Below are the code and all the weights of a small trained network. Each question names an input and a target symbol and asks about switching units off, where a switched-off unit gives its printed mean instead of its output.

import numpy as np


def w(rows, s, z=0):
    codes = np.array(rows[::2]) - 128.0
    scale = np.full(codes.shape[1], s)
    scale[-1] = z or s
    return codes * scale


def f(y):
    return np.maximum(y, 0)


def softmax(a):
    e = np.exp(a - a.max(-1, keepdims=True))
    return e / e.sum(-1, keepdims=True)


def log_softmax(a):
    a = a - a.max(-1, keepdims=True)
    return a - np.log(np.exp(a).sum(-1, keepdims=True))


def net(x, mask):
    ids = ['αδεζηθμπστφψω'.index(c) for c in x.split()]
    T = len(ids)
    res = E[ids] + P[:T]
    u = 0
    for l in range(2):
        r = res
        for j in range(2):
            rows = slice(3 * j, 3 * j + 3)
            q, k, v = (r @ M[l][rows].T for M in (Q, K, V))
            z = softmax(np.where(np.tri(T) > 0, q @ k.T / 3**0.5, -1e9)) @ v
            o = O[l][rows]
            res = res + np.where(mask[u + j], z, o[:, -1]) @ o[:, :-1]
        u += 2
        y = f(res @ A[l][:, :-1].T + A[l][:, -1])
        res = res + np.where(mask[u : u + 16], y, B[l][:, -1]) @ B[l][:, :-1]
        u += 16
    return log_softmax(res[-1] @ U[:, :-1].T + U[:, -1])


Q, K, V, O, A, B = {}, {}, {}, {}, {}, {}
E = w([
[130,162,118,116,117],'α',
[79,148,77,168,110],'δ',
[100,69,121,144,126],'ε',
[106,83,147,123,136],'ζ',
[73,69,156,141,137],'η',
[165,138,107,122,108],'θ',
[121,134,79,128,116],'μ',
[114,152,145,7,74],'π',
[172,153,176,153,124],'σ',
[140,154,201,120,117],'τ',
[157,92,178,165,133],'φ',
[147,46,173,65,164],'ψ',
[203,191,127,180,193],'ω',
],0.016)
P = w([
[118,121,108,155,100],'0',
[117,132,142,110,171],'1',
[124,121,163,174,12],'2',
[165,11,105,137,108],'3',
[72,154,206,94,217],'4',
[176,169,198,186,36],'5',
[216,1,95,111,122],'6',
],0.012)
Q[0] = w([
[150,196,132,178,61],'0.h0',
[228,65,115,96,73],'0.h0',
[146,61,159,85,59],'0.h0',
[67,149,193,132,221],'0.h1',
[121,2,99,92,131],'0.h1',
[122,221,67,107,107],'0.h1',
],0.0091)
K[0] = w([
[138,162,101,63,77],'0.h0',
[147,157,204,138,143],'0.h0',
[153,169,195,141,159],'0.h0',
[103,104,61,62,99],'0.h1',
[209,145,250,58,146],'0.h1',
[82,197,82,170,156],'0.h1',
],0.011)
V[0] = w([
[176,174,144,101,103],'0.h0',
[193,139,121,161,180],'0.h0',
[146,150,80,150,136],'0.h0',
[156,66,184,164,204],'0.h1',
[164,157,225,103,137],'0.h1',
[129,126,135,1,82],'0.h1',
],0.0088)
O[0] = w([
[108,76,185,125,103,153],'0.h0',
[176,109,38,150,142,135],'0.h0',
[79,181,108,92,143,58],'0.h0',
[202,102,209,152,186,253],'0.h1',
[135,149,255,69,88,220],'0.h1',
[189,168,134,20,104,71],'0.h1',
],0.0079,0.002)
A[0] = w([
[145,211,94,136,103,95],'0.n0',
[152,92,2,87,92,219],'0.n1',
[143,160,187,165,116,140],'0.n2',
[163,128,175,64,221,145],'0.n3',
[83,159,226,52,169,190],'0.n4',
[154,178,155,129,153,142],'0.n5',
[64,117,93,136,198,171],'0.n6',
[106,63,93,98,179,6],'0.n7',
[104,176,166,86,236,133],'0.n8',
[144,28,65,148,199,162],'0.n9',
[185,128,104,92,97,155],'0.n10',
[120,161,65,143,218,42],'0.n11',
[137,201,107,149,123,61],'0.n12',
[167,199,77,110,86,11],'0.n13',
[86,107,174,99,71,99],'0.n14',
[229,204,109,138,208,42],'0.n15',
],0.008,0.0021)
B[0] = w([
[159,146,247,184,47,152],'0.n0',
[218,209,94,64,118,179],'0.n1',
[127,97,87,82,75,230],'0.n2',
[160,26,69,70,118,240],'0.n3',
[103,58,18,153,148,253],'0.n4',
[193,127,105,133,54,172],'0.n5',
[36,160,184,143,190,181],'0.n6',
[150,115,51,188,195,154],'0.n7',
[112,133,56,16,88,196],'0.n8',
[125,184,142,177,255,235],'0.n9',
[100,161,125,116,250,180],'0.n10',
[66,79,66,19,90,168],'0.n11',
[135,140,190,78,75,149],'0.n12',
[136,141,191,202,121,142],'0.n13',
[140,67,84,144,105,215],'0.n14',
[125,107,93,197,41,184],'0.n15',
],0.0053,0.0049)
Q[1] = w([
[199,169,254,151,173],'1.h0',
[178,164,96,123,180],'1.h0',
[120,129,98,121,225],'1.h0',
[174,111,143,140,145],'1.h1',
[172,181,135,92,79],'1.h1',
[179,178,99,144,107],'1.h1',
],0.006)
K[1] = w([
[159,207,253,172,29],'1.h0',
[204,7,94,194,120],'1.h0',
[126,150,93,139,58],'1.h0',
[228,108,100,88,134],'1.h1',
[74,172,82,72,162],'1.h1',
[76,165,100,76,156],'1.h1',
],0.0062)
V[1] = w([
[238,186,94,86,251],'1.h0',
[121,65,195,92,187],'1.h0',
[62,107,160,102,160],'1.h0',
[180,125,100,240,54],'1.h1',
[106,117,98,56,197],'1.h1',
[128,83,3,70,171],'1.h1',
],0.0056)
O[1] = w([
[61,40,94,171,117,51],'1.h0',
[114,96,145,145,137,141],'1.h0',
[2,169,224,87,37,115],'1.h0',
[170,131,114,184,136,214],'1.h1',
[46,73,171,35,178,126],'1.h1',
[113,34,77,57,131,251],'1.h1',
],0.0056,0.0024)
A[1] = w([
[157,86,152,88,149,57],'1.n0',
[205,64,110,79,121,197],'1.n1',
[165,182,55,54,139,134],'1.n2',
[84,204,115,109,169,253],'1.n3',
[200,195,81,123,131,145],'1.n4',
[170,101,172,195,72,169],'1.n5',
[77,109,65,150,232,76],'1.n6',
[137,65,95,174,156,168],'1.n7',
[210,83,41,137,181,156],'1.n8',
[131,255,137,160,89,57],'1.n9',
[185,149,124,127,54,142],'1.n10',
[184,110,171,170,102,173],'1.n11',
[74,100,173,204,162,184],'1.n12',
[136,173,161,235,116,157],'1.n13',
[84,101,15,67,24,118],'1.n14',
[147,145,175,179,214,163],'1.n15',
],0.0085,0.0042)
B[1] = w([
[114,158,111,87,126,173],'1.n0',
[98,184,120,163,114,254],'1.n1',
[138,76,121,229,255,168],'1.n2',
[68,121,145,44,179,159],'1.n3',
[104,79,189,193,136,160],'1.n4',
[127,132,92,77,95,215],'1.n5',
[91,82,137,156,94,183],'1.n6',
[119,138,151,114,82,203],'1.n7',
[96,180,141,152,82,237],'1.n8',
[169,27,190,90,104,145],'1.n9',
[102,47,139,162,109,178],'1.n10',
[123,125,91,110,98,205],'1.n11',
[210,114,168,114,98,176],'1.n12',
[112,186,111,75,131,185],'1.n13',
[204,140,122,139,132,211],'1.n14',
[144,189,167,136,172,175],'1.n15',
],0.0093,0.011)
U = w([
[132,10,220,158,167,45],'α',
[51,88,91,149,171,189],'δ',
[42,94,135,174,125,3],'ε',
[125,114,152,116,178,174],'ζ',
[90,128,230,125,165,97],'η',
[121,76,113,238,136,21],'θ',
[104,99,115,199,164,153],'μ',
[209,99,80,109,194,168],'π',
[154,104,171,121,100,187],'σ',
[104,67,47,117,58,146],'τ',
[157,199,140,75,149,123],'φ',
[3,188,104,68,134,182],'ψ',
[62,205,80,194,110,63],'ω',
],0.0075,0.0028)

Each question gives the input, a string of symbols that net reads in full, and the target symbol t.
The units are the heads (3 rows each of Q, K, V and O) and the neurons (one row each of A and B). Each row of codes is followed by its name. A weight is (code - 128) times the scale printed after its matrix; where a second scale follows, it is the last column's (O, A, B and U).
mask holds one flag per unit, layer by layer, with each layer's heads first. A switched-off unit (its flag False) gives its mean, the last column of its rows in O or B, instead of its output. The means were averaged over made-up inputs and are rounded, as every weight is.
A unit's drop is (log p(t) with every unit on - log p(t) with that unit switched off) / (log p(t) with every unit on - log p(t) with every unit switched off).
The circuit of an input: a set's keep is (log p(t) with only the set's units on - log p(t) with every unit switched off) / (log p(t) with every unit on - log p(t) with every unit switched off). Starting from the 12 units with the biggest drops (on a tie, the unit counted first), units are removed one at a time, each time the one whose removal leaves the highest keep (on an exact tie, the one counted first), for as long as the keep stays at least 0.8.
units of the circuit, in order: the units of the circuit, biggest drop first
most important unit: the unit with the biggest drop
k most important neurons: the k neurons with the biggest drops, biggest first
which heads matter: for each layer, one digit per head in row order, 1 if its drop is at least 0.15 and else 0, layers parted by /
input ε σ θ σ η, target α: units of the circuit, in order : (1.n1 1.n8)
input τ ψ ψ π π, target π: units of the circuit, in order : (1.n14 1.n2 0.h1 0.n4)
input ζ ω σ θ ε π, target τ: which heads matter : 10 / 00
input ζ ω θ τ μ η, target τ: which heads matter : 00 / 00
input σ ω μ σ ζ α, target τ: units of the circuit, in order : (0.n9 1.n15 1.n10 0.n2)
input π θ θ α ω, target π: which heads matter : 11 / 01
input ε θ σ α ω η σ, target ω: which heads matter : 10 / 00
input ψ π θ τ μ ω φ, target ω: which heads matter : 00 / 10
input π ψ ψ α ζ, target τ: 3 most important neurons : (0.n4 0.n3 1.n14)
input σ η α ψ η π, target τ: units of the circuit, in order : (0.n14 0.n4 0.n9 1.n15)
input θ ψ δ ζ ε η φ, target φ: most important unit : 0.n9
input π θ η π ω τ ω, target ω: units of the circuit, in order : (1.n8 1.n1)
input ζ α α σ π, target π: which heads matter : 00 / 00
input π π ω ζ θ, target π: most important unit : 1.n14
input μ ω ε ε φ ψ, target τ: which heads matter : 01 / 00
input ζ η α α φ θ ω, target ω: which heads matter : 00 / 00
input δ η ω η ψ, target τ: which heads matter : 01 / 10
input α ψ η η ε, target τ: 2 most important neurons : (0.n4 0.n3)
input φ ε θ α φ η, target τ: 3 most important neurons : (0.n9 1.n5 0.n2)
input α ψ η ε, target ψ: which heads matter : 01 / 01
input η θ η θ η ω ε, target ω: most important unit : 1.n8
input α τ ω δ η ω θ, target ω: 2 most important neurons : (1.n8 1.n1)
input η α ζ σ ε ω σ, target ω: which heads matter : 00 / 10
input ζ ζ α π η, target π: 3 most important neurons : (1.n14 0.n8 1.n2)
input ε α π ε, target π: 3 most important neurons : (1.n14 1.n2 0.n1)
input μ τ τ η θ τ σ, target τ: which heads matter : 11 / 00
input α σ ψ η ψ ω, target τ: most important unit : 0.n15
input τ σ δ η π φ, target τ: 2 most important neurons : (0.n2 1.n5)
